Below are the code and all the weights of a small trained network. Each question names an input and a class and asks about switching units off, where a switched-off unit gives its printed mean instead of its output.

import numpy as np


def w(rows, s, z=0):
    codes = np.array(rows[::2]) - 128.0
    scale = np.full(codes.shape[1], s)
    scale[-1] = z or s
    return codes * scale


def norm(h):
    return h / np.sqrt((h * h).mean(-1, keepdims=True) + 1e-5)


def f(y):
    return np.maximum(y, 0)


def log_softmax(a):
    a = a - a.max(-1, keepdims=True)
    return a - np.log(np.exp(a).sum(-1, keepdims=True))


def net(x, mask):
    res = np.array(x, float).reshape(1, 6) / 4 @ E
    u = 0
    for l in range(2):
        y = f(norm(res) @ A[l][:, :-1].T + A[l][:, -1])
        res = res + np.where(mask[u : u + 10], y, B[l][:, -1]) @ B[l][:, :-1]
        u += 10
    return log_softmax(norm(res)[-1] @ U[:, :-1].T + U[:, -1])


A, B = {}, {}
E = w([
[159,253,127,95,118,139,79,129,154,109,138,99],'x0',
[105,149,171,58,102,101,117,112,120,207,121,133],'x1',
[107,158,145,124,156,179,200,142,48,125,118,116],'x2',
[203,112,109,142,102,141,124,90,118,169,113,120],'x3',
[89,158,100,195,233,155,58,105,147,228,75,136],'x4',
[135,123,56,62,111,134,171,131,203,117,3,51],'x5',
],0.0055)
A[0] = w([
[134,106,55,82,170,117,164,112,185,121,118,94,44],'0.n0',
[2,145,179,128,157,108,159,199,175,83,112,115,3],'0.n1',
[229,129,106,179,55,180,170,103,91,204,96,100,44],'0.n2',
[105,33,198,158,149,81,158,144,134,152,95,94,85],'0.n3',
[136,183,94,113,83,188,28,200,99,100,84,58,89],'0.n4',
[107,190,96,85,171,245,252,145,14,149,108,108,33],'0.n5',
[112,56,108,130,147,76,161,178,102,138,30,54,120],'0.n6',
[142,125,67,203,125,173,141,153,131,38,144,102,51],'0.n7',
[104,123,212,19,96,112,129,95,105,167,102,125,102],'0.n8',
[85,92,92,117,69,139,79,93,207,120,138,111,146],'0.n9',
],0.0066,0.0025)
B[0] = w([
[103,158,220,53,162,145,115,169,137,111,149,180,198],'0.n0',
[177,5,192,84,133,109,81,177,112,121,134,47,188],'0.n1',
[151,81,205,137,160,107,84,212,120,107,170,79,195],'0.n2',
[205,83,1,83,130,157,120,98,85,129,143,164,195],'0.n3',
[112,89,66,77,123,172,120,148,31,135,183,122,207],'0.n4',
[90,105,66,168,71,105,92,203,244,123,172,143,254],'0.n5',
[181,175,140,148,116,225,133,93,107,176,131,121,233],'0.n6',
[135,167,156,105,202,39,211,59,184,219,139,146,196],'0.n7',
[152,154,120,123,183,51,170,118,149,138,114,164,221],'0.n8',
[118,125,125,201,75,167,149,228,157,147,168,149,200],'0.n9',
],0.0074,0.0054)
A[1] = w([
[106,109,220,205,125,120,112,79,44,104,192,230,138],'1.n0',
[135,176,120,68,119,194,205,150,149,100,35,23,73],'1.n1',
[187,150,98,71,186,46,102,176,180,174,93,178,251],'1.n2',
[105,253,112,99,107,68,27,131,109,75,168,30,129],'1.n3',
[168,124,126,138,61,77,176,79,110,30,96,126,34],'1.n4',
[177,98,183,164,129,76,88,165,116,173,131,44,19],'1.n5',
[146,144,62,52,221,90,149,145,106,144,164,118,243],'1.n6',
[80,119,105,199,172,174,54,122,132,223,92,80,127],'1.n7',
[82,95,68,165,70,153,127,148,216,127,180,207,193],'1.n8',
[183,128,168,116,14,115,211,173,138,122,178,132,120],'1.n9',
],0.0071,0.0016)
B[1] = w([
[164,195,156,97,89,242,151,187,193,145,63,109,208],'1.n0',
[173,211,187,147,83,158,110,173,110,130,150,164,183],'1.n1',
[62,161,171,215,123,144,190,138,162,96,194,143,254],'1.n2',
[202,23,69,116,97,159,151,94,94,181,136,143,193],'1.n3',
[86,222,77,111,156,57,143,183,36,54,103,103,148],'1.n4',
[138,56,155,86,156,52,129,139,200,68,122,54,171],'1.n5',
[213,67,164,195,176,123,165,24,86,159,84,125,231],'1.n6',
[73,151,102,62,122,61,142,133,51,2,77,140,222],'1.n7',
[121,169,108,59,44,71,91,70,166,201,175,109,235],'1.n8',
[36,131,79,161,214,139,38,95,101,112,44,138,245],'1.n9',
],0.0067,0.0081)
U = w([
[150,195,184,109,89,252,112,167,166,153,117,161,141],'0',
[92,142,74,116,71,103,95,144,203,157,188,144,131],'1',
[81,172,84,100,170,99,106,106,63,64,68,151,137],'2',
[187,70,72,106,110,191,145,78,71,173,169,159,147],'3',
[133,172,179,174,177,88,214,83,173,156,152,149,139],'4',
[166,48,196,107,149,138,87,172,155,92,146,61,138],'5',
[102,125,150,177,98,161,132,97,122,150,127,90,81],'6',
[85,128,178,146,63,175,129,58,100,146,111,21,11],'7',
],0.014,0.012)

Each question gives the input, the list of numbers given to net, and the class t.
The units are the neurons (one row each of A and B). Each row of codes is followed by its name. A weight is (code - 128) times the scale printed after its matrix; where a second scale follows, it is the last column's (A, B and U).
mask holds one flag per neuron, layer by layer. A switched-off neuron (its flag False) gives its mean, the last column of its row in B, instead of its output. The means were averaged over made-up inputs and are rounded, as every weight is.
A unit's drop is (log p(t) with every unit on - log p(t) with that unit switched off) / (log p(t) with every unit on - log p(t) with every unit switched off).
The circuit of an input: a set's keep is (log p(t) with only the set's units on - log p(t) with every unit switched off) / (log p(t) with every unit on - log p(t) with every unit switched off). Starting from the 12 units with the biggest drops (on a tie, the unit counted first), units are removed one at a time, each time the one whose removal leaves the highest keep (on an exact tie, the one counted first), for as long as the keep stays at least 0.8.
units of the circuit, in order: the units of the circuit, biggest drop first
most important unit: the unit with the biggest drop
top k neurons: the k neurons with the biggest drops, biggest first
top k neurons in layer l: the k neurons of layer l with the biggest drops, biggest first
input [7,3,-6,6,4,-6], class 3: top 3 neurons => 1.n3, 0.n5, 0.n0
input [2,8,0,-6,6,7], class 4: most important unit => 0.n8
input [4,0,0,7,-3,6], class 5: top 2 neurons => 0.n2, 1.n5
input [0,5,0,-3,-1,0], class 4: top 2 neurons => 0.n8, 1.n2
input [7,1,-3,-6,2,2], class 3: top 3 neurons => 0.n4, 1.n3, 0.n2
input [2,6,-2,0,-3,-6], class 0: top 2 neurons => 1.n0, 0.n7
input [1,6,1,8,2,3], class 5: top 2 neurons => 0.n2, 1.n5
input [-5,-1,-3,7,-5,-1], class 5: top 2 neurons => 0.n2, 0.n5
input [8,-6,3,8,4,-3], class 3: top 2 neurons in layer 0 => 0.n4, 0.n1
input [5,-2,-2,0,0,-6], class 0: top 3 neurons => 1.n0, 0.n5, 0.n3
input [0,4,-7,-6,-7,-7], class 0: top 3 neurons => 1.n0, 0.n5, 1.n7
input [7,7,7,5,-1,-1], class 1: top 2 neurons => 0.n5, 0.n7
input [1,1,7,-6,7,6], class 1: top 2 neurons in layer 1 => 1.n0, 1.n9
input [-4,-2,-2,-5,4,-4], class 5: most important unit => 0.n1
input [-7,-6,-8,1,-5,-5], class 1: top 3 neurons in layer 1 => 1.n6, 1.n8, 1.n3
input [7,-8,-2,-3,-2,-8], class 0: top 3 neurons in layer 0 => 0.n8, 0.n5, 0.n3
input [-8,4,2,7,8,4], class 2: top 2 neurons in layer 1 => 1.n7, 1.n3
input [-8,-6,6,1,-8,6], class 2: top 2 neurons in layer 1 => 1.n9, 1.n4
input [-6,-2,0,7,4,7], class 0: top 3 neurons in layer 1 => 1.n1, 1.n6, 1.n3
input [-8,5,3,-5,0,-3], class 3: units of the circuit, in order => 0.n3
